Here is a tiny trained network, its code and every weight. The questions are about switching its units off for an input and a target symbol, where a switched-off unit gives its printed mean instead of its output.

import numpy as np


def w(rows, s, z=0):
    codes = np.array(rows[::2]) - 128.0
    scale = np.full(codes.shape[1], s)
    scale[-1] = z or s
    return codes * scale


def norm(h):
    return h / np.sqrt((h * h).mean(-1, keepdims=True) + 1e-5)


def f(y):
    return y / 2 * (1 + np.tanh(0.7978845608 * (y + 0.044715 * y**3)))


def softmax(a):
    e = np.exp(a - a.max(-1, keepdims=True))
    return e / e.sum(-1, keepdims=True)


def log_softmax(a):
    a = a - a.max(-1, keepdims=True)
    return a - np.log(np.exp(a).sum(-1, keepdims=True))


def net(x, mask):
    ids = ['αβγδεζηθλμπστψω'.index(c) for c in x.split()]
    T = len(ids)
    res = E[ids] + P[:T]
    u = 0
    for l in range(3):
        q, k, v = (norm(res) @ M[l].T for M in (Q, K, V))
        z = softmax(np.where(np.tri(T) > 0, q @ k.T / 3**0.5, -1e9)) @ v
        res = res + np.where(mask[u], z, O[l][:, -1]) @ O[l][:, :-1]
        u += 1
        y = f(norm(res) @ A[l][:, :-1].T + A[l][:, -1])
        res = res + np.where(mask[u : u + 8], y, B[l][:, -1]) @ B[l][:, :-1]
        u += 8
    return log_softmax(norm(res)[-1] @ U[:, :-1].T + U[:, -1])


Q, K, V, O, A, B = {}, {}, {}, {}, {}, {}
E = w([
[114,110,125],'α',
[145,193,106],'β',
[99,14,179],'γ',
[167,164,158],'δ',
[169,115,101],'ε',
[139,120,176],'ζ',
[248,138,214],'η',
[44,90,98],'θ',
[75,162,143],'λ',
[215,93,109],'μ',
[186,109,172],'π',
[110,83,166],'σ',
[96,180,106],'τ',
[55,173,115],'ψ',
[133,228,180],'ω',
],0.015)
P = w([
[71,245,211],'0',
[101,206,186],'1',
[114,204,188],'2',
[119,192,173],'3',
[129,174,154],'4',
[141,189,143],'5',
[130,151,123],'6',
[153,137,113],'7',
[170,126,100],'8',
[171,133,90],'9',
[179,118,83],'10',
[157,92,82],'11',
[191,86,54],'12',
],0.0012)
Q[0] = w([
[18,12,96],'L0H1',
[144,217,1],'L0H1',
[161,111,229],'L0H1',
],0.0062)
K[0] = w([
[170,1,153],'L0H1',
[232,213,46],'L0H1',
[31,113,180],'L0H1',
],0.0064)
V[0] = w([
[195,119,254],'L0H1',
[109,104,28],'L0H1',
[106,224,76],'L0H1',
],0.0021)
O[0] = w([
[229,140,164,254],'L0H1',
[12,94,124,21],'L0H1',
[125,255,200,55],'L0H1',
],0.0017,0.0006)
A[0] = w([
[137,134,90,104],'L0N1',
[60,223,199,187],'L0N2',
[120,182,164,48],'L0N3',
[154,171,211,43],'L0N4',
[81,230,86,66],'L0N5',
[84,249,36,41],'L0N6',
[254,117,143,101],'L0N7',
[107,186,135,6],'L0N8',
],0.0077,0.0021)
B[0] = w([
[142,107,109,116],'L0N1',
[97,135,54,252],'L0N2',
[126,46,104,138],'L0N3',
[126,51,131,169],'L0N4',
[70,64,137,198],'L0N5',
[24,107,204,221],'L0N6',
[185,6,106,228],'L0N7',
[121,19,116,125],'L0N8',
],0.013,0.0033)
Q[1] = w([
[72,217,89],'L1H1',
[103,3,86],'L1H1',
[79,154,34],'L1H1',
],0.012)
K[1] = w([
[93,51,143],'L1H1',
[130,152,2],'L1H1',
[111,54,108],'L1H1',
],0.014)
V[1] = w([
[160,251,253],'L1H1',
[112,131,246],'L1H1',
[77,181,105],'L1H1',
],0.0037)
O[1] = w([
[250,104,201,5],'L1H1',
[120,80,253,132],'L1H1',
[198,225,155,96],'L1H1',
],0.0032,0.0018)
A[1] = w([
[206,58,76,120],'L1N1',
[115,82,135,86],'L1N2',
[149,141,207,6],'L1N3',
[174,29,170,48],'L1N4',
[8,89,150,170],'L1N5',
[121,194,165,203],'L1N6',
[124,74,134,125],'L1N7',
[144,28,188,127],'L1N8',
],0.011,0.0012)
B[1] = w([
[109,8,117,208],'L1N1',
[96,108,128,162],'L1N2',
[201,96,110,137],'L1N3',
[18,78,134,232],'L1N4',
[155,9,147,255],'L1N5',
[119,124,59,128],'L1N6',
[89,110,126,172],'L1N7',
[31,112,125,238],'L1N8',
],0.012,0.008)
Q[2] = w([
[173,105,53],'L2H1',
[116,150,200],'L2H1',
[253,161,238],'L2H1',
],0.019)
K[2] = w([
[160,136,20],'L2H1',
[105,101,219],'L2H1',
[138,6,179],'L2H1',
],0.02)
V[2] = w([
[120,171,174],'L2H1',
[108,228,74],'L2H1',
[2,92,142],'L2H1',
],0.0087)
O[2] = w([
[115,97,92,85],'L2H1',
[68,1,131,62],'L2H1',
[64,213,174,254],'L2H1',
],0.0085,0.0077)
A[2] = w([
[157,160,126,181],'L2N1',
[189,126,52,183],'L2N2',
[220,196,135,6],'L2N3',
[193,127,143,131],'L2N4',
[79,106,9,172],'L2N5',
[109,153,150,109],'L2N6',
[75,78,179,207],'L2N7',
[251,103,171,141],'L2N8',
],0.012,0.002)
B[2] = w([
[130,68,114,116],'L2N1',
[65,7,232,124],'L2N2',
[206,66,63,127],'L2N3',
[85,71,109,117],'L2N4',
[164,218,94,167],'L2N5',
[155,107,146,132],'L2N6',
[215,159,99,247],'L2N7',
[53,36,39,122],'L2N8',
],0.016,0.013)
U = w([
[123,240,54,139],'α',
[36,137,83,95],'β',
[99,17,121,85],'γ',
[81,115,221,159],'δ',
[171,109,249,107],'ε',
[57,199,115,185],'ζ',
[185,172,155,193],'η',
[165,167,49,161],'θ',
[135,204,183,199],'λ',
[66,154,1,74],'μ',
[176,56,171,127],'π',
[189,81,66,135],'σ',
[189,154,160,161],'τ',
[126,118,112,2],'ψ',
[75,142,174,98],'ω',
],0.012,0.005)

Each question gives the input, a string of symbols that net reads in full, and the target symbol t.
The units are the heads (3 rows each of Q, K, V and O) and the neurons (one row each of A and B). Each row of codes is followed by its name. A weight is (code - 128) times the scale printed after its matrix; where a second scale follows, it is the last column's (O, A, B and U).
mask holds one flag per unit, layer by layer, with each layer's heads first. A switched-off unit (its flag False) gives its mean, the last column of its rows in O or B, instead of its output. The means were averaged over made-up inputs and are rounded, as every weight is.
A unit's drop is (log p(t) with every unit on - log p(t) with that unit switched off) / (log p(t) with every unit on - log p(t) with every unit switched off).
The circuit of an input: a set's keep is (log p(t) with only the set's units on - log p(t) with every unit switched off) / (log p(t) with every unit on - log p(t) with every unit switched off). Starting from the 12 units with the biggest drops (on a tie, the unit counted first), units are removed one at a time, each time the one whose removal leaves the highest keep (on an exact tie, the one counted first), for as long as the keep stays at least 0.8.
units of the circuit, in order: the units of the circuit, biggest drop first
unit that matters most: the unit with the biggest drop
top k neurons in layer l: the k neurons of layer l with the biggest drops, biggest first
drop of u: that unit's drop, to one decimal
input ε δ δ, target μ: top 2 neurons in layer 0 -> [L0N6; L0N4]
input ψ α ω β δ γ γ ψ β, target γ: units of the circuit, in order -> [L1N5; L0N5]
input ω ζ α, target α: units of the circuit, in order -> [L1N5; L0N6; L0N5]
input δ δ β α, target α: top neuron in layer 0 -> [L0N7]
input λ α η ζ γ τ, target γ: top 3 neurons in layer 1 -> [L1N5; L1N4; L1N8]
input π α ε β γ ζ γ δ μ μ λ, target γ: top 4 neurons in layer 0 -> [L0N5; L0N6; L0N7; L0N8]
input η ψ η θ α ε γ γ λ σ μ σ, target σ: top 4 neurons in layer 0 -> [L0N5; L0N7; L0N6; L0N2]
input τ β γ λ ω α ζ δ τ δ λ, target γ: top 2 neurons in layer 1 -> [L1N5; L1N6]
input μ ζ δ π τ γ θ γ δ α η, target γ: units of the circuit, in order -> [L0N7; L1N4]
input ζ ε β, target ε: top 3 neurons in layer 0 -> [L0N6; L0N5; L0N7]
input ω ψ γ, target δ: top 2 neurons in layer 0 -> [L0N7; L0N6]
input η β σ μ τ α, target σ: top 2 neurons in layer 1 -> [L1N1; L1N5]
input γ δ ζ τ μ β α δ, target γ: top 4 neurons in layer 0 -> [L0N7; L0N6; L0N5; L0N4]
input η ζ ψ δ α δ γ ζ ψ δ θ β σ, target σ: unit that matters most -> L0N5
input σ ζ β ψ β α, target σ: top 3 neurons in layer 1 -> [L1N4; L1N8; L1N1]
input ψ γ ε β ψ α ψ, target γ: top 2 neurons in layer 0 -> [L0N5; L0N6]
input β ψ γ ω π δ, target μ: top 2 neurons in layer 1 -> [L1N5; L1N1]
input ψ μ ε ζ σ α γ τ, target γ: top 3 neurons in layer 0 -> [L0N6; L0N5; L0N7]
input α δ γ δ η, target γ: top 2 neurons in layer 0 -> [L0N6; L0N7]
input ζ π θ μ δ τ α δ γ ψ ω, target γ: unit that matters most -> L1N5
input α β μ ψ ψ π σ γ ζ β, target γ: drop of L0N4 -> 0.0
input ζ ζ ζ λ λ α γ δ, target γ: drop of L2H1 -> 0.1
input ζ ε ψ θ μ λ, target α: drop of L1N5 -> 0.2
input ψ π ψ β ψ γ, target δ: drop of L1N8 -> 0.2
